Below are the code and all the weights of a small trained network. Each question names an input and a target symbol and asks about switching units off, where a switched-off unit gives its printed mean instead of its output.

import numpy as np


def w(rows, s, z=0):
    codes = np.array(rows[::2]) - 128.0
    scale = np.full(codes.shape[1], s)
    scale[-1] = z or s
    return codes * scale


def norm(h):
    return h / np.sqrt((h * h).mean(-1, keepdims=True) + 1e-5)


def f(y):
    return y / 2 * (1 + np.tanh(0.7978845608 * (y + 0.044715 * y**3)))


def softmax(a):
    e = np.exp(a - a.max(-1, keepdims=True))
    return e / e.sum(-1, keepdims=True)


def log_softmax(a):
    a = a - a.max(-1, keepdims=True)
    return a - np.log(np.exp(a).sum(-1, keepdims=True))


def net(x, mask):
    ids = ['αβγεηθμξπτφψ'.index(c) for c in x.split()]
    T = len(ids)
    res = E[ids] + P[:T]
    u = 0
    for l in range(3):
        r = norm(res)
        for j in range(2):
            rows = slice(2 * j, 2 * j + 2)
            q, k, v = (r @ M[l][rows].T for M in (Q, K, V))
            z = softmax(np.where(np.tri(T) > 0, q @ k.T / 2**0.5, -1e9)) @ v
            o = O[l][rows]
            res = res + np.where(mask[u + j], z, o[:, -1]) @ o[:, :-1]
        u += 2
        y = f(norm(res) @ A[l][:, :-1].T + A[l][:, -1])
        res = res + np.where(mask[u : u + 4], y, B[l][:, -1]) @ B[l][:, :-1]
        u += 4
    return log_softmax(norm(res)[-1] @ U[:, :-1].T + U[:, -1])


Q, K, V, O, A, B = {}, {}, {}, {}, {}, {}
E = w([
[169,180,180,181,138,130,113,104],'α',
[89,56,120,87,119,254,128,71],'β',
[113,173,138,81,161,99,160,151],'γ',
[111,136,140,151,124,99,171,188],'ε',
[123,175,120,153,128,89,169,109],'η',
[160,137,185,140,134,125,95,193],'θ',
[194,134,109,135,106,104,119,167],'μ',
[120,145,90,104,87,75,131,165],'ξ',
[144,136,143,212,85,96,122,155],'π',
[118,158,153,141,111,108,110,155],'τ',
[157,189,128,119,108,101,77,106],'φ',
[143,173,175,133,170,126,154,136],'ψ',
],0.0028)
P = w([
[118,76,82,139,178,150,103,102],'0',
[112,197,122,142,128,113,127,181],'1',
[133,218,181,124,81,63,146,167],'2',
[162,138,191,108,81,58,162,121],'3',
[189,135,149,121,116,79,152,137],'4',
[131,211,112,146,99,167,155,193],'5',
[153,219,158,125,50,163,157,227],'6',
[251,195,204,109,64,47,225,137],'7',
],0.0027)
Q[0] = w([
[146,158,154,119,79,140,160,132],'L0H0',
[129,154,134,111,86,143,170,145],'L0H0',
[251,253,156,161,101,32,183,228],'L0H1',
[174,232,142,161,118,59,151,201],'L0H1',
],0.0048)
K[0] = w([
[131,105,113,117,133,171,159,100],'L0H0',
[111,116,140,92,107,156,152,97],'L0H0',
[1,82,161,67,89,254,144,79],'L0H1',
[55,66,135,75,108,236,147,61],'L0H1',
],0.004)
V[0] = w([
[4,133,152,124,137,154,75,121],'L0H0',
[123,168,138,153,178,20,86,165],'L0H0',
[140,160,128,147,161,57,105,153],'L0H1',
[170,142,106,127,104,162,156,137],'L0H1',
],0.0038)
O[0] = w([
[253,141,104,123,86,176,220,125,83],'L0H0',
[141,27,53,126,172,205,130,56,254],'L0H0',
[165,204,168,127,112,49,136,180,149],'L0H1',
[59,87,170,122,129,95,83,109,126],'L0H1',
],0.0032,0.0028)
A[0] = w([
[134,90,132,177,103,253,135,61,1],'L0N0',
[121,186,174,153,113,115,56,122,54],'L0N1',
[235,101,128,181,118,3,128,133,182],'L0N2',
[81,124,160,37,171,71,131,158,106],'L0N3',
],0.0016,0.00076)
B[0] = w([
[166,85,3,116,215,36,105,112,72],'L0N0',
[214,103,88,116,101,152,241,128,126],'L0N1',
[20,170,237,73,19,196,171,180,247],'L0N2',
[179,148,138,202,77,193,159,77,122],'L0N3',
],0.0014,0.0012)
Q[1] = w([
[109,1,136,98,134,141,134,28],'L1H0',
[191,178,211,110,86,33,184,131],'L1H0',
[189,209,208,113,85,46,165,165],'L1H1',
[120,28,167,94,116,114,146,48],'L1H1',
],0.0084)
K[1] = w([
[119,247,164,144,62,127,156,172],'L1H0',
[91,133,32,176,180,218,98,143],'L1H0',
[95,94,24,168,199,216,84,133],'L1H1',
[93,255,137,153,101,150,129,187],'L1H1',
],0.0084)
V[1] = w([
[161,193,103,94,93,143,39,42],'L1H0',
[177,81,156,68,98,163,57,220],'L1H0',
[89,122,78,1,124,97,168,134],'L1H1',
[139,148,199,62,225,182,130,113],'L1H1',
],0.0058)
O[1] = w([
[45,252,94,49,18,162,161,63,230],'L1H0',
[70,159,122,251,145,31,253,118,65],'L1H0',
[205,110,248,71,5,9,147,88,100],'L1H1',
[74,35,88,22,173,94,203,100,2],'L1H1',
],0.0043,0.0018)
A[1] = w([
[55,57,3,13,230,184,113,161,22],'L1N0',
[62,148,142,80,90,61,217,49,112],'L1N1',
[132,92,183,111,147,132,164,50,180],'L1N2',
[89,61,69,157,35,129,132,185,248],'L1N3',
],0.0038,0.0014)
B[1] = w([
[130,142,254,149,156,112,156,109,228],'L1N0',
[99,105,114,172,95,162,96,204,253],'L1N1',
[127,109,121,134,79,120,115,151,132],'L1N2',
[149,134,168,151,157,157,135,75,193],'L1N3',
],0.0059,0.0018)
Q[2] = w([
[130,155,125,175,90,109,175,209],'L2H0',
[143,37,97,129,128,155,118,3],'L2H0',
[155,236,97,152,186,148,159,209],'L2H1',
[207,212,125,229,74,194,136,144],'L2H1',
],0.0068)
K[2] = w([
[108,99,157,169,95,166,72,89],'L2H0',
[167,255,76,129,82,46,168,246],'L2H0',
[129,84,70,176,235,249,142,40],'L2H1',
[130,85,149,189,90,214,60,45],'L2H1',
],0.0056)
V[2] = w([
[155,205,56,78,173,26,121,154],'L2H0',
[153,127,73,106,108,128,189,215],'L2H0',
[6,98,115,122,131,29,4,164],'L2H1',
[119,105,122,121,97,160,139,162],'L2H1',
],0.0034)
O[2] = w([
[150,223,118,83,162,126,158,197,2],'L2H0',
[137,114,77,107,133,176,169,148,35],'L2H0',
[39,168,138,119,126,63,82,253,48],'L2H1',
[122,111,100,149,104,140,120,121,133],'L2H1',
],0.0042,0.00095)
A[2] = w([
[133,51,78,74,78,14,179,159,124],'L2N0',
[192,139,172,81,42,3,118,87,4],'L2N1',
[197,31,203,157,225,91,124,164,145],'L2N2',
[33,142,189,190,110,68,96,220,135],'L2N3',
],0.0046,0.0034)
B[2] = w([
[105,100,134,160,191,255,127,195,125],'L2N0',
[92,181,209,193,157,186,215,216,225],'L2N1',
[117,169,27,80,50,74,145,168,251],'L2N2',
[150,105,133,121,137,92,77,20,253],'L2N3',
],0.0052,0.002)
U = w([
[57,152,177,104,229,191,137,83,140],'α',
[77,2,135,170,75,140,97,109,131],'β',
[116,73,128,100,144,211,181,247,62],'γ',
[196,113,40,114,104,47,112,199,176],'ε',
[194,107,168,39,126,167,26,127,60],'η',
[63,123,71,182,190,76,215,139,254],'θ',
[110,158,133,151,159,29,56,47,126],'μ',
[164,181,226,187,89,105,164,168,100],'ξ',
[137,172,76,206,189,195,59,183,56],'π',
[225,120,82,136,136,174,193,38,109],'τ',
[46,199,64,83,45,161,139,123,112],'φ',
[107,74,168,30,145,56,175,96,230],'ψ',
],0.0065,0.00088)

Each question gives the input, a string of symbols that net reads in full, and the target symbol t.
The units are the heads (2 rows each of Q, K, V and O) and the neurons (one row each of A and B). Each row of codes is followed by its name. A weight is (code - 128) times the scale printed after its matrix; where a second scale follows, it is the last column's (O, A, B and U).
mask holds one flag per unit, layer by layer, with each layer's heads first. A switched-off unit (its flag False) gives its mean, the last column of its rows in O or B, instead of its output. The means were averaged over made-up inputs and are rounded, as every weight is.
A unit's drop is (log p(t) with every unit on - log p(t) with that unit switched off) / (log p(t) with every unit on - log p(t) with every unit switched off).
unit that matters most: the unit with the biggest drop
k most important neurons of layer l: the k neurons of layer l with the biggest drops, biggest first
which heads matter: for each layer, one digit per head in row order, 1 if its drop is at least 0.15 and else 0, layers parted by /
drop when u is switched off: that unit's drop, to one decimal
input η ξ η, target η: which heads matter	00 / 10 / 00
input η τ β φ α η ξ, target α: which heads matter	11 / 01 / 00
input β ξ φ, target β: unit that matters most	L1N1
input ξ ξ ξ η ε ξ, target ξ: which heads matter	01 / 01 / 00
input μ η η β, target η: which heads matter	00 / 10 / 00
input φ θ γ ξ, target φ: which heads matter	01 / 10 / 00
input π β ε β, target π: which heads matter	11 / 01 / 00
input ξ η γ γ φ, target ξ: which heads matter	01 / 01 / 00
input ψ ε π μ ξ η ξ η, target ψ: which heads matter	00 / 11 / 00
input ψ φ η τ φ τ ε, target ψ: which heads matter	00 / 01 / 00
input ε η τ ψ τ ξ, target ε: which heads matter	01 / 10 / 00
input φ ξ γ ε ξ η ψ β, target η: which heads matter	11 / 10 / 00
input θ ξ ξ θ τ π, target θ: which heads matter	00 / 11 / 00
input γ μ ξ, target γ: which heads matter	00 / 01 / 00
input τ θ φ, target τ: which heads matter	10 / 00 / 01
input ξ β η α θ, target η: which heads matter	01 / 10 / 00
input θ ε β, target θ: unit that matters most	L0H0
input ξ β γ ε μ α τ, target μ: 2 most important neurons of layer 2	(L2N3; L2N1)
input α τ τ, target α: drop when L1H1 is switched off	1.0
input μ φ π η ξ φ, target μ: drop when L1H0 is switched off	0.1
input ψ ξ θ, target ψ: drop when L1H1 is switched off	0.9
input φ β γ θ, target β: drop when L0H1 is switched off	1.2
input ε β τ η, target β: unit that matters most	L0H1
